Below are the code and all the weights of a small trained network. Each question names an input and a class and asks about switching units off, where a switched-off unit gives its printed mean instead of its output.

import numpy as np


def w(rows, s, z=0):
    codes = np.array(rows[::2]) - 128.0
    scale = np.full(codes.shape[1], s)
    scale[-1] = z or s
    return codes * scale


def norm(h):
    return h / np.sqrt((h * h).mean(-1, keepdims=True) + 1e-5)


def f(y):
    return np.maximum(y, 0)


def log_softmax(a):
    a = a - a.max(-1, keepdims=True)
    return a - np.log(np.exp(a).sum(-1, keepdims=True))


def net(x, mask):
    res = np.array(x, float).reshape(1, 4) / 4 @ E
    u = 0
    for l in range(2):
        y = f(norm(res) @ A[l][:, :-1].T + A[l][:, -1])
        res = res + np.where(mask[u : u + 3], y, B[l][:, -1]) @ B[l][:, :-1]
        u += 3
    return log_softmax(norm(res)[-1] @ U[:, :-1].T + U[:, -1])


A, B = {}, {}
E = w([
[72,176,212,46,11,171,13,71,167,135],'x0',
[147,129,120,138,104,141,136,128,154,173],'x1',
[243,104,178,158,206,208,138,142,200,61],'x2',
[101,132,130,120,149,129,115,155,125,108],'x3',
],0.011)
A[0] = w([
[83,150,249,36,22,215,21,48,192,96,73],'L0N0',
[16,157,144,77,2,67,76,90,75,184,3],'L0N1',
[37,137,13,111,65,9,194,132,18,215,78],'L0N2',
],0.011,0.0049)
B[0] = w([
[145,168,243,101,70,124,118,150,149,139,254],'L0N0',
[121,65,44,101,170,201,253,104,61,130,230],'L0N1',
[125,139,176,175,105,85,14,136,199,115,226],'L0N2',
],0.015,0.023)
A[1] = w([
[50,166,72,155,137,24,55,117,109,169,121],'L1N0',
[92,162,107,58,99,115,205,126,30,151,93],'L1N1',
[4,137,94,70,72,106,183,105,40,209,3],'L1N2',
],0.024,0.0041)
B[1] = w([
[52,69,164,153,109,119,170,114,90,185,221],'L1N0',
[82,100,78,151,162,118,109,115,117,130,230],'L1N1',
[165,186,2,110,93,102,90,131,134,88,247],'L1N2',
],0.023,0.016)
U = w([
[42,59,150,186,109,70,125,117,113,192,252],'0',
[193,114,113,161,247,122,163,142,140,139,230],'1',
[101,155,28,84,59,110,109,112,108,127,25],'2',
[143,177,245,79,89,125,96,138,155,123,99],'3',
],0.014,0.0021)

Each question gives the input, the list of numbers given to net, and the class t.
The units are the neurons (one row each of A and B). Each row of codes is followed by its name. A weight is (code - 128) times the scale printed after its matrix; where a second scale follows, it is the last column's (A, B and U).
mask holds one flag per neuron, layer by layer. A switched-off neuron (its flag False) gives its mean, the last column of its row in B, instead of its output. The means were averaged over made-up inputs and are rounded, as every weight is.
A unit's drop is (log p(t) with every unit on - log p(t) with that unit switched off) / (log p(t) with every unit on - log p(t) with every unit switched off).
The circuit of an input: a set's keep is (log p(t) with only the set's units on - log p(t) with every unit switched off) / (log p(t) with every unit on - log p(t) with every unit switched off). Starting from all 6 units, units are removed one at a time, each time the one whose removal leaves the highest keep (on an exact tie, the one counted first), for as long as the keep stays at least 0.8.
units of the circuit, in order: the units of the circuit, biggest drop first
unit that matters most: the unit with the biggest drop
k most important neurons: the k neurons with the biggest drops, biggest first
top k neurons in layer l: the k neurons of layer l with the biggest drops, biggest first
drop of u: that unit's drop, to one decimal
input [-3,-4,4,5], class 1: units of the circuit, in order -> (L1N0; L1N2)
input [1,-1,1,8], class 3: unit that matters most -> L0N1
input [-1,0,6,1], class 1: units of the circuit, in order -> (L1N0; L1N2)
input [-2,3,-1,1], class 0: 2 most important neurons -> (L0N0; L1N0)
input [-4,-7,4,-8], class 1: top 2 neurons in layer 0 -> (L0N0; L0N2)
input [0,-2,4,6], class 1: top 2 neurons in layer 0 -> (L0N0; L0N2)
input [0,-3,7,2], class 1: 2 most important neurons -> (L0N0; L0N2)
input [-4,8,4,2], class 1: 4 most important neurons -> (L0N0; L1N0; L1N2; L0N2)
input [0,3,8,-7], class 1: 2 most important neurons -> (L0N0; L0N2)
input [0,7,-4,6], class 0: 3 most important neurons -> (L0N2; L0N0; L1N2)
input [0,1,0,0], class 0: 2 most important neurons -> (L0N0; L0N1)
input [0,5,-1,-5], class 0: top 2 neurons in layer 0 -> (L0N0; L0N2)
input [-2,0,2,-7], class 1: top 2 neurons in layer 0 -> (L0N2; L0N0)
input [8,-7,1,3], class 3: units of the circuit, in order -> (L0N0)
input [1,0,2,-4], class 3: drop of L0N1 -> 1.2
input [-4,-1,1,8], class 1: drop of L1N2 -> 0.4
input [0,5,0,8], class 0: drop of L0N1 -> 3.9
